Below is a small trained network, with its code and all its weights. Each question gives an input and a target symbol and asks what happens when units are switched off, that is, made to give their printed mean instead of their output.

import numpy as np


def w(rows, s, z=0):
    codes = np.array(rows[::2]) - 128.0
    scale = np.full(codes.shape[1], s)
    scale[-1] = z or s
    return codes * scale


def f(y):
    return np.maximum(y, 0)


def softmax(a):
    e = np.exp(a - a.max(-1, keepdims=True))
    return e / e.sum(-1, keepdims=True)


def log_softmax(a):
    a = a - a.max(-1, keepdims=True)
    return a - np.log(np.exp(a).sum(-1, keepdims=True))


def net(x, mask):
    ids = ['αβγδεζηθμξσψ'.index(c) for c in x.split()]
    T = len(ids)
    res = E[ids] + P[:T]
    u = 0
    for l in range(3):
        r = res
        for j in range(3):
            rows = slice(3 * j, 3 * j + 3)
            q, k, v = (r @ M[l][rows].T for M in (Q, K, V))
            z = softmax(np.where(np.tri(T) > 0, q @ k.T / 3**0.5, -1e9)) @ v
            o = O[l][rows]
            res = res + np.where(mask[u + j], z, o[:, -1]) @ o[:, :-1]
        u += 3
        y = f(res @ A[l][:, :-1].T + A[l][:, -1])
        res = res + np.where(mask[u : u + 8], y, B[l][:, -1]) @ B[l][:, :-1]
        u += 8
    return log_softmax(res[-1] @ U[:, :-1].T + U[:, -1])


Q, K, V, O, A, B = {}, {}, {}, {}, {}, {}
E = w([
[108,140,40],'α',
[122,126,164],'β',
[98,40,146],'γ',
[253,76,140],'δ',
[125,141,78],'ε',
[133,30,179],'ζ',
[192,209,113],'η',
[115,121,124],'θ',
[126,127,179],'μ',
[61,76,134],'ξ',
[117,120,122],'σ',
[114,120,111],'ψ',
],0.013)
P = w([
[140,107,12],'0',
[162,83,5],'1',
[167,68,2],'2',
[162,69,14],'3',
[159,71,30],'4',
[157,70,46],'5',
[143,71,63],'6',
[138,78,91],'7',
[129,99,92],'8',
[117,102,118],'9',
[117,97,124],'10',
[118,103,145],'11',
[112,102,162],'12',
[95,111,168],'13',
],0.0024)
Q[0] = w([
[150,113,123],'0.h0',
[119,125,123],'0.h0',
[105,121,115],'0.h0',
[62,105,100],'0.h1',
[15,128,113],'0.h1',
[220,129,129],'0.h1',
[159,252,6],'0.h2',
[90,166,2],'0.h2',
[109,64,192],'0.h2',
],0.0097)
K[0] = w([
[117,114,129],'0.h0',
[135,124,141],'0.h0',
[137,115,157],'0.h0',
[117,156,108],'0.h1',
[67,181,90],'0.h1',
[162,100,151],'0.h1',
[248,169,132],'0.h2',
[191,111,122],'0.h2',
[62,113,115],'0.h2',
],0.015)
V[0] = w([
[65,120,125],'0.h0',
[68,112,124],'0.h0',
[121,35,177],'0.h0',
[74,254,61],'0.h1',
[64,161,122],'0.h1',
[74,194,110],'0.h1',
[36,85,49],'0.h2',
[149,35,215],'0.h2',
[234,230,153],'0.h2',
],0.0041)
O[0] = w([
[137,148,110,109],'0.h0',
[145,163,96,129],'0.h0',
[147,107,88,98],'0.h0',
[25,156,150,116],'0.h1',
[75,149,97,16],'0.h1',
[79,142,113,19],'0.h1',
[108,23,96,253],'0.h2',
[47,163,152,84],'0.h2',
[199,255,173,89],'0.h2',
],0.0045,0.00053)
A[0] = w([
[221,71,147,181],'0.n0',
[160,36,215,254],'0.n1',
[61,112,110,89],'0.n2',
[254,146,112,189],'0.n3',
[6,60,142,122],'0.n4',
[106,153,34,174],'0.n5',
[239,154,120,192],'0.n6',
[139,161,113,98],'0.n7',
],0.0079,0.0037)
B[0] = w([
[235,111,137,213],'0.n0',
[184,58,147,254],'0.n1',
[61,90,148,153],'0.n2',
[254,106,127,223],'0.n3',
[117,44,183,202],'0.n4',
[109,49,80,235],'0.n5',
[224,118,143,214],'0.n6',
[161,117,134,139],'0.n7',
],0.0066,0.0047)
Q[1] = w([
[130,127,99],'1.h0',
[116,117,89],'1.h0',
[118,152,94],'1.h0',
[116,117,69],'1.h1',
[127,126,62],'1.h1',
[127,126,179],'1.h1',
[177,30,111],'1.h2',
[43,118,108],'1.h2',
[117,248,143],'1.h2',
],0.011)
K[1] = w([
[137,78,127],'1.h0',
[131,97,150],'1.h0',
[116,71,94],'1.h0',
[107,151,103],'1.h1',
[98,178,116],'1.h1',
[145,70,126],'1.h1',
[211,54,146],'1.h2',
[99,97,46],'1.h2',
[84,246,126],'1.h2',
],0.011)
V[1] = w([
[64,82,192],'1.h0',
[104,144,112],'1.h0',
[199,162,165],'1.h0',
[205,95,107],'1.h1',
[52,89,111],'1.h1',
[150,74,129],'1.h1',
[101,38,253],'1.h2',
[198,193,242],'1.h2',
[41,131,3],'1.h2',
],0.006)
O[1] = w([
[95,181,139,109],'1.h0',
[142,152,126,111],'1.h0',
[130,74,150,142],'1.h0',
[93,141,88,192],'1.h1',
[182,141,153,106],'1.h1',
[134,142,85,167],'1.h1',
[78,2,197,169],'1.h2',
[178,186,206,175],'1.h2',
[128,99,41,6],'1.h2',
],0.0065,0.016)
A[1] = w([
[189,99,139,119],'1.n0',
[182,225,91,103],'1.n1',
[47,87,34,217],'1.n2',
[184,195,128,136],'1.n3',
[176,81,65,253],'1.n4',
[202,98,145,132],'1.n5',
[126,136,139,132],'1.n6',
[2,39,153,150],'1.n7',
],0.0066,0.0061)
B[1] = w([
[184,100,143,203],'1.n0',
[169,65,177,154],'1.n1',
[96,64,17,234],'1.n2',
[142,94,120,181],'1.n3',
[191,64,53,253],'1.n4',
[191,110,125,227],'1.n5',
[134,135,138,138],'1.n6',
[88,1,197,254],'1.n7',
],0.0057,0.0085)
Q[2] = w([
[53,247,51],'2.h0',
[218,2,202],'2.h0',
[149,57,108],'2.h0',
[98,52,95],'2.h1',
[81,181,162],'2.h1',
[116,64,97],'2.h1',
[80,21,87],'2.h2',
[231,140,206],'2.h2',
[182,24,143],'2.h2',
],0.0056)
K[2] = w([
[143,142,10],'2.h0',
[112,98,255],'2.h0',
[103,83,143],'2.h0',
[76,137,135],'2.h1',
[142,134,97],'2.h1',
[91,146,144],'2.h1',
[189,77,149],'2.h2',
[121,193,124],'2.h2',
[184,161,178],'2.h2',
],0.0091)
V[2] = w([
[100,80,155],'2.h0',
[193,73,118],'2.h0',
[3,144,87],'2.h0',
[99,109,89],'2.h1',
[130,49,176],'2.h1',
[104,122,47],'2.h1',
[180,205,106],'2.h2',
[175,132,126],'2.h2',
[137,53,116],'2.h2',
],0.0068)
O[2] = w([
[108,97,137,217],'2.h0',
[147,108,172,219],'2.h0',
[1,174,93,74],'2.h0',
[145,152,155,130],'2.h1',
[68,152,146,250],'2.h1',
[155,145,144,109],'2.h1',
[137,184,87,110],'2.h2',
[142,160,134,180],'2.h2',
[122,121,173,205],'2.h2',
],0.0094,0.021)
A[2] = w([
[116,116,158,179],'2.n0',
[2,110,176,156],'2.n1',
[132,106,146,180],'2.n2',
[113,106,166,183],'2.n3',
[104,115,26,79],'2.n4',
[104,83,161,161],'2.n5',
[174,154,90,241],'2.n6',
[206,118,118,255],'2.n7',
],0.0096,0.0088)
B[2] = w([
[141,160,125,194],'2.n0',
[186,157,59,252],'2.n1',
[117,156,112,202],'2.n2',
[156,188,96,219],'2.n3',
[92,50,254,147],'2.n4',
[183,169,104,236],'2.n5',
[20,180,112,165],'2.n6',
[8,172,105,236],'2.n7',
],0.0075,0.025)
U = w([
[146,179,219,168],'α',
[130,155,156,211],'β',
[52,237,96,245],'γ',
[29,128,112,192],'δ',
[209,76,112,123],'ε',
[99,3,171,84],'ζ',
[162,198,15,156],'η',
[131,97,117,16],'θ',
[132,115,127,3],'μ',
[133,97,116,13],'ξ',
[192,30,208,68],'σ',
[129,92,114,30],'ψ',
],0.0054,0.0045)

Each question gives the input, a string of symbols that net reads in full, and the target symbol t.
The units are the heads (3 rows each of Q, K, V and O) and the neurons (one row each of A and B). Each row of codes is followed by its name. A weight is (code - 128) times the scale printed after its matrix; where a second scale follows, it is the last column's (O, A, B and U).
mask holds one flag per unit, layer by layer, with each layer's heads first. A switched-off unit (its flag False) gives its mean, the last column of its rows in O or B, instead of its output. The means were averaged over made-up inputs and are rounded, as every weight is.
A unit's drop is (log p(t) with every unit on - log p(t) with that unit switched off) / (log p(t) with every unit on - log p(t) with every unit switched off).
top k neurons in layer l: the k neurons of layer l with the biggest drops, biggest first
which heads matter: for each layer, one digit per head in row order, 1 if its drop is at least 0.15 and else 0, layers parted by /
input ξ ε α γ ε θ α β, target ε: which heads matter	001 / 001 / 001
input ε ε δ ξ, target α: top 3 neurons in layer 0	[0.n0, 0.n3, 0.n6]
input β σ α ε δ α ψ, target α: which heads matter	000 / 001 / 000
input ε α γ ξ η ξ β, target η: which heads matter	001 / 001 / 100
input ξ μ ξ β β β η ξ α ξ, target η: which heads matter	000 / 001 / 110
input ε η δ η α β β α α α α α, target δ: top 2 neurons in layer 0	[0.n1, 0.n4]
input α γ α, target ε: which heads matter	000 / 011 / 001
input μ η α α μ μ, target γ: which heads matter	001 / 001 / 101
input α β ε α ε δ, target α: which heads matter	000 / 001 / 100
input γ α ξ α ε α ξ α α ε ε μ, target η: which heads matter	001 / 001 / 100
input ε η η α, target γ: which heads matter	001 / 001 / 001
input ε η δ α, target α: which heads matter	000 / 001 / 100
input α ε μ η β α ξ α η, target γ: which heads matter	000 / 001 / 001
input σ α β ε σ α α β ξ θ γ, target ε: top 3 neurons in layer 2	[2.n1, 2.n5, 2.n3]
input α α α δ ε η γ θ, target α: which heads matter	000 / 001 / 000
input ψ η ψ α γ ζ, target σ: top 3 neurons in layer 0	[0.n1, 0.n0, 0.n4]
input α α α δ α, target δ: which heads matter	111 / 001 / 100
input ξ ε ε σ β θ β α α σ δ, target α: top neuron in layer 1	[1.n2]
input ξ β η ε ε α β, target γ: top 3 neurons in layer 0	[0.n3, 0.n6, 0.n2]
input ε η α β β ψ ζ θ γ ε ξ β, target η: top 2 neurons in layer 0	[0.n4, 0.n3]
input ψ θ η α μ θ ψ, target γ: top 2 neurons in layer 0	[0.n3, 0.n6]
input α β β α, target ζ: top 3 neurons in layer 2	[2.n4, 2.n7, 2.n3]
input μ γ δ θ, target α: top neuron in layer 2	[2.n1]
input ε α α β α ψ ζ μ ε ψ ε, target σ: top neuron in layer 1	[1.n7]
input α ε θ ε β ε α ε ε, target δ: top 2 neurons in layer 2	[2.n1, 2.n5]
input γ α θ, target ε: top 2 neurons in layer 2	[2.n1, 2.n7]
